Here is a tiny trained network, its code and every weight. The questions are about switching its units off for an input and a class, where a switched-off unit gives its printed mean instead of its output.

import numpy as np


def w(rows, s, z=0):
    codes = np.array(rows[::2]) - 128.0
    scale = np.full(codes.shape[1], s)
    scale[-1] = z or s
    return codes * scale


def norm(h):
    return h / np.sqrt((h * h).mean(-1, keepdims=True) + 1e-5)


def f(y):
    return y / 2 * (1 + np.tanh(0.7978845608 * (y + 0.044715 * y**3)))


def log_softmax(a):
    a = a - a.max(-1, keepdims=True)
    return a - np.log(np.exp(a).sum(-1, keepdims=True))


def net(x, mask):
    res = np.array(x, float).reshape(1, 7) / 4 @ E
    u = 0
    for l in range(4):
        y = f(norm(res) @ A[l][:, :-1].T + A[l][:, -1])
        res = res + np.where(mask[u : u + 3], y, B[l][:, -1]) @ B[l][:, :-1]
        u += 3
    return log_softmax(norm(res)[-1] @ U[:, :-1].T + U[:, -1])


A, B = {}, {}
E = w([
[125,130,119,125,135,130,128,129,135,132,133],'x0',
[134,133,134,121,131,123,135,128,125,123,131],'x1',
[132,133,134,120,130,120,132,124,129,128,126],'x2',
[121,129,131,125,120,124,120,116,141,136,122],'x3',
[89,128,124,73,152,129,76,204,69,247,80],'x4',
[122,170,184,194,182,172,189,143,205,139,80],'x5',
[4,164,107,162,114,77,217,161,84,187,111],'x6',
],0.0041)
A[0] = w([
[238,88,137,43,138,209,3,135,135,94,156,139],'0.n0',
[183,128,198,111,215,238,75,142,186,119,84,5],'0.n1',
[147,185,164,143,240,185,72,188,141,223,68,50],'0.n2',
],0.0041,0.0026)
B[0] = w([
[146,89,171,182,169,84,160,78,127,207,114,253],'0.n0',
[136,155,116,42,1,198,120,243,179,78,92,178],'0.n1',
[238,61,109,92,44,182,210,154,205,177,71,190],'0.n2',
],0.0054,0.0053)
A[1] = w([
[136,150,155,96,117,171,55,143,187,2,165,3],'1.n0',
[135,212,142,190,158,174,174,149,187,120,87,123],'1.n1',
[173,107,87,114,151,118,68,97,88,109,152,73],'1.n2',
],0.0052,0.0019)
B[1] = w([
[53,36,149,10,190,198,134,200,92,253,115,161],'1.n0',
[91,221,193,207,131,151,94,15,86,86,70,252],'1.n1',
[138,117,137,153,150,190,143,148,194,133,95,166],'1.n2',
],0.0059,0.0027)
A[2] = w([
[61,127,76,164,23,121,217,93,118,51,174,5],'2.n0',
[181,96,174,254,142,95,196,71,175,90,201,123],'2.n1',
[123,145,192,110,169,199,185,155,186,195,56,121],'2.n2',
],0.0043,0.0013)
B[2] = w([
[219,246,51,18,189,111,162,156,132,170,4,177],'2.n0',
[81,94,116,134,68,111,97,177,188,94,255,236],'2.n1',
[27,37,132,81,177,156,19,138,31,32,165,253],'2.n2',
],0.0052,0.0038)
A[3] = w([
[179,2,137,71,149,147,118,188,112,251,76,63],'3.n0',
[99,54,240,173,244,169,77,110,83,187,72,98],'3.n1',
[3,116,126,94,86,117,129,245,20,184,129,251],'3.n2',
],0.0038,0.0018)
B[3] = w([
[126,226,133,212,144,47,194,91,127,168,109,238],'3.n0',
[62,194,40,60,187,187,106,203,2,115,129,211],'3.n1',
[187,43,167,123,112,167,76,90,222,36,217,253],'3.n2',
],0.0058,0.0049)
U = w([
[160,47,121,131,97,87,98,118,196,124,222,253],'0',
[61,107,144,106,180,202,79,152,89,69,133,166],'1',
[179,137,120,189,205,66,107,116,48,233,123,63],'2',
[187,120,157,123,47,184,131,187,162,177,53,88],'3',
[146,209,43,48,115,62,175,144,146,120,121,64],'4',
[98,222,154,252,135,115,162,74,139,89,104,52],'5',
],0.011,0.0024)

Each question gives the input, the list of numbers given to net, and the class t.
The units are the neurons (one row each of A and B). Each row of codes is followed by its name. A weight is (code - 128) times the scale printed after its matrix; where a second scale follows, it is the last column's (A, B and U).
mask holds one flag per neuron, layer by layer. A switched-off neuron (its flag False) gives its mean, the last column of its row in B, instead of its output. The means were averaged over made-up inputs and are rounded, as every weight is.
A unit's drop is (log p(t) with every unit on - log p(t) with that unit switched off) / (log p(t) with every unit on - log p(t) with every unit switched off).
The circuit of an input: a set's keep is (log p(t) with only the set's units on - log p(t) with every unit switched off) / (log p(t) with every unit on - log p(t) with every unit switched off). Starting from all 12 units, units are removed one at a time, each time the one whose removal leaves the highest keep (on an exact tie, the one counted first), for as long as the keep stays at least 0.8.
circuit, biggest first: the units of the circuit, biggest drop first
most important unit: the unit with the biggest drop
top k neurons: the k neurons with the biggest drops, biggest first
k most important neurons of layer l: the k neurons of layer l with the biggest drops, biggest first
drop when u is switched off: that unit's drop, to one decimal
input [-6,2,0,5,8,7,1], class 1: most important unit : 2.n2
input [4,2,2,1,2,-2,1], class 0: 2 most important neurons of layer 2 : (2.n2, 2.n0)
input [-3,-6,-7,3,-5,4,-1], class 1: circuit, biggest first : (1.n0, 0.n0)
input [-8,4,3,-7,7,-1,-1], class 2: top 4 neurons : (3.n0, 2.n1, 0.n1, 1.n1)
input [-5,-4,1,8,8,0,-3], class 2: top 4 neurons : (3.n0, 2.n1, 0.n0, 2.n2)
input [-2,-4,4,-4,-7,3,-8], class 1: top 3 neurons : (1.n0, 0.n1, 0.n2)
input [-1,-5,3,-7,-7,-5,1], class 4: top 4 neurons : (2.n0, 3.n2, 0.n0, 2.n2)
input [2,8,6,-1,8,-3,2], class 0: top 2 neurons : (3.n2, 0.n0)
input [-6,2,1,-5,5,1,-5], class 3: top 2 neurons : (0.n1, 0.n2)
input [-3,-8,-1,-4,7,-1,-1], class 2: top 2 neurons : (3.n0, 2.n1)
input [5,4,-3,0,-2,-3,6], class 4: top 2 neurons : (2.n0, 0.n0)
input [-8,-4,0,1,3,1,0], class 3: 2 most important neurons of layer 0 : (0.n2, 0.n0)
input [-5,6,-6,-4,0,-5,2], class 4: top 3 neurons : (2.n0, 0.n0, 1.n0)
input [8,5,3,7,-3,-3,5], class 4: most important neuron of layer 2 : (2.n0)
input [8,5,-7,-8,7,3,0], class 3: top 4 neurons : (0.n2, 0.n0, 3.n0, 2.n1)
input [1,-3,-7,-5,4,4,-5], class 3: 2 most important neurons of layer 0 : (0.n2, 0.n1)
input [6,-7,4,-1,5,3,-8], class 3: 2 most important neurons of layer 0 : (0.n1, 0.n2)
input [6,-1,6,-8,5,3,0], class 3: 2 most important neurons of layer 0 : (0.n2, 0.n0)
input [3,-1,-4,-2,4,6,5], class 1: drop when 1.n1 is switched off : 0.0
input [3,3,-2,-8,-4,0,4], class 4: most important unit : 2.n0
